Below are the code and all the weights of a small trained network. Each question names an input and a class and asks about switching units off, where a switched-off unit gives its printed mean instead of its output.

import numpy as np


def w(rows, s, z=0):
    codes = np.array(rows[::2]) - 128.0
    scale = np.full(codes.shape[1], s)
    scale[-1] = z or s
    return codes * scale


def norm(h):
    return h / np.sqrt((h * h).mean(-1, keepdims=True) + 1e-5)


def f(y):
    return np.maximum(y, 0)


def log_softmax(a):
    a = a - a.max(-1, keepdims=True)
    return a - np.log(np.exp(a).sum(-1, keepdims=True))


def net(x, mask):
    res = np.array(x, float).reshape(1, 4) / 4 @ E
    u = 0
    for l in range(4):
        y = f(norm(res) @ A[l][:, :-1].T + A[l][:, -1])
        res = res + np.where(mask[u : u + 5], y, B[l][:, -1]) @ B[l][:, :-1]
        u += 5
    return log_softmax(norm(res)[-1] @ U[:, :-1].T + U[:, -1])


A, B = {}, {}
E = w([
[203,200,76,91,102,52,113,96,150,159,219],'x0',
[129,150,160,254,169,80,161,106,159,113,148],'x1',
[18,89,118,127,190,17,114,122,197,41,159],'x2',
[132,128,130,127,120,128,129,133,133,127,127],'x3',
],0.0012)
A[0] = w([
[170,209,94,108,87,88,81,95,163,193,208,65],'0.n1',
[167,206,42,91,61,52,82,10,218,139,205,8],'0.n2',
[152,138,173,250,159,112,140,103,137,142,161,153],'0.n3',
[101,128,172,194,176,96,134,100,117,157,118,68],'0.n4',
[186,191,95,101,68,74,106,45,152,149,205,54],'0.n5',
],0.0027,0.0017)
B[0] = w([
[138,139,52,76,64,193,125,35,144,115,95,227],'0.n1',
[94,199,236,151,196,113,120,239,71,202,112,254],'0.n2',
[150,115,198,169,75,178,4,101,124,164,245,234],'0.n3',
[125,134,127,55,156,158,141,126,111,69,70,182],'0.n4',
[175,75,59,135,73,120,144,50,188,53,112,228],'0.n5',
],0.0031,0.0029)
A[1] = w([
[109,145,66,91,166,64,197,157,162,118,55,39],'1.n1',
[103,66,45,100,140,113,147,120,160,80,117,3],'1.n2',
[124,156,166,150,180,125,148,213,148,154,115,224],'1.n3',
[143,176,115,65,164,114,204,202,102,194,84,203],'1.n4',
[177,108,26,87,145,97,254,118,109,114,40,13],'1.n5',
],0.0036,0.0018)
B[1] = w([
[141,117,82,83,51,88,184,178,52,171,112,184],'1.n1',
[81,94,126,90,31,144,70,98,161,166,94,181],'1.n2',
[171,158,101,96,93,103,152,116,116,167,154,222],'1.n3',
[123,121,136,196,189,85,166,129,65,53,110,250],'1.n4',
[101,128,118,82,153,189,4,160,86,60,64,167],'1.n5',
],0.0047,0.0018)
A[2] = w([
[100,66,122,141,168,133,124,72,216,39,128,2],'2.n1',
[161,144,150,152,110,141,145,108,172,253,125,134],'2.n2',
[145,117,119,191,141,128,93,74,191,84,161,23],'2.n3',
[63,54,139,130,69,120,103,118,149,107,150,65],'2.n4',
[79,162,151,110,165,89,93,93,217,80,137,71],'2.n5',
],0.004,0.0027)
B[2] = w([
[141,221,191,70,175,204,233,39,204,33,28,181],'2.n1',
[95,98,147,129,147,110,141,156,229,228,220,230],'2.n2',
[154,154,89,65,121,86,246,76,98,80,2,215],'2.n3',
[68,83,116,117,124,141,208,79,204,196,83,251],'2.n4',
[24,205,220,77,160,186,121,149,202,51,69,212],'2.n5',
],0.0037,0.0019)
A[3] = w([
[114,109,93,127,116,59,192,146,67,161,79,91],'3.n1',
[124,59,203,185,189,147,91,160,63,153,156,27],'3.n2',
[81,194,158,59,193,3,100,187,154,101,157,176],'3.n3',
[60,160,204,190,187,130,123,198,157,145,143,104],'3.n4',
[138,149,132,167,158,70,213,147,79,84,103,254],'3.n5',
],0.0049,0.00072)
B[3] = w([
[185,81,57,120,106,3,181,115,172,131,147,246],'3.n1',
[71,155,140,205,204,51,49,253,78,119,213,208],'3.n2',
[112,83,170,240,191,142,66,253,35,152,214,253],'3.n3',
[28,179,183,92,201,228,59,192,150,154,87,213],'3.n4',
[221,85,98,150,131,107,231,103,109,82,155,246],'3.n5',
],0.0042,0.0031)
U = w([
[216,69,59,205,208,19,217,220,1,52,189,218],'0',
[33,215,247,228,232,199,14,224,95,198,241,203],'1',
[235,227,14,19,55,230,26,20,29,62,28,65],'2',
[222,243,147,141,52,217,81,12,226,252,233,111],'3',
[33,15,25,14,43,34,221,59,196,165,37,2],'4',
[15,185,247,65,223,231,229,48,224,21,27,23],'5',
],0.0047,0.0023)

Each question gives the input, the list of numbers given to net, and the class t.
The units are the neurons (one row each of A and B). Each row of codes is followed by its name. A weight is (code - 128) times the scale printed after its matrix; where a second scale follows, it is the last column's (A, B and U).
mask holds one flag per neuron, layer by layer. A switched-off neuron (its flag False) gives its mean, the last column of its row in B, instead of its output. The means were averaged over made-up inputs and are rounded, as every weight is.
A unit's drop is (log p(t) with every unit on - log p(t) with that unit switched off) / (log p(t) with every unit on - log p(t) with every unit switched off).
The circuit of an input: a set's keep is (log p(t) with only the set's units on - log p(t) with every unit switched off) / (log p(t) with every unit on - log p(t) with every unit switched off). Starting from the 12 units with the biggest drops (on a tie, the unit counted first), units are removed one at a time, each time the one whose removal leaves the highest keep (on an exact tie, the one counted first), for as long as the keep stays at least 0.8.
circuit, biggest first: the units of the circuit, biggest drop first
most important unit: the unit with the biggest drop
top k neurons: the k neurons with the biggest drops, biggest first
top k neurons in layer l: the k neurons of layer l with the biggest drops, biggest first
input [-2,-3,7,0], class 4: most important unit -> 0.n2
input [3,6,0,-8], class 3: circuit, biggest first -> (0.n3; 3.n3)
input [6,4,8,4], class 1: circuit, biggest first -> (3.n3; 2.n5)
input [-5,-3,-8,6], class 0: top 3 neurons -> (0.n3; 1.n4; 0.n5)
input [-3,8,4,6], class 5: top 3 neurons -> (0.n2; 2.n3; 2.n5)
input [7,8,1,3], class 1: top 3 neurons -> (0.n2; 2.n2; 1.n4)
input [6,4,4,-2], class 1: top 2 neurons -> (0.n2; 3.n3)
input [-6,-4,8,-5], class 4: top 3 neurons -> (0.n3; 0.n2; 1.n1)
input [-2,-2,7,-2], class 4: top 3 neurons -> (0.n2; 0.n3; 1.n1)
input [-7,-7,-3,-8], class 0: top 3 neurons in layer 0 -> (0.n3; 0.n5; 0.n1)
input [0,5,3,1], class 5: top 2 neurons -> (0.n2; 2.n3)
input [-2,0,8,0], class 4: top 3 neurons -> (0.n2; 0.n3; 1.n1)
input [3,-6,0,1], class 2: top 2 neurons -> (0.n1; 0.n5)
input [4,0,-7,-2], class 2: top 2 neurons -> (0.n3; 1.n5)
input [5,-1,-1,6], class 2: circuit, biggest first -> (0.n1)
input [-4,-3,7,4], class 4: top 4 neurons -> (0.n2; 0.n3; 1.n1; 1.n2)
input [-6,-5,8,-3], class 4: top 3 neurons -> (0.n3; 0.n2; 1.n1)
input [-5,2,1,-8], class 5: top 2 neurons -> (0.n2; 1.n1)
input [-1,5,1,-7], class 5: top 2 neurons in layer 0 -> (0.n2; 0.n4)
input [6,-3,-1,1], class 2: circuit, biggest first -> (0.n1)
input [7,-2,-3,2], class 2: top 3 neurons in layer 0 -> (0.n1; 0.n5; 0.n3)
input [4,3,-1,8], class 3: top 2 neurons in layer 0 -> (0.n1; 0.n5)
input [7,-6,-7,1], class 2: top 2 neurons in layer 0 -> (0.n3; 0.n1)
input [7,-8,0,7], class 2: top 2 neurons in layer 0 -> (0.n1; 0.n5)
input [4,-2,-4,-7], class 2: top 2 neurons in layer 0 -> (0.n3; 0.n5)
input [5,1,-2,5], class 3: top 3 neurons in layer 0 -> (0.n5; 0.n1; 0.n2)
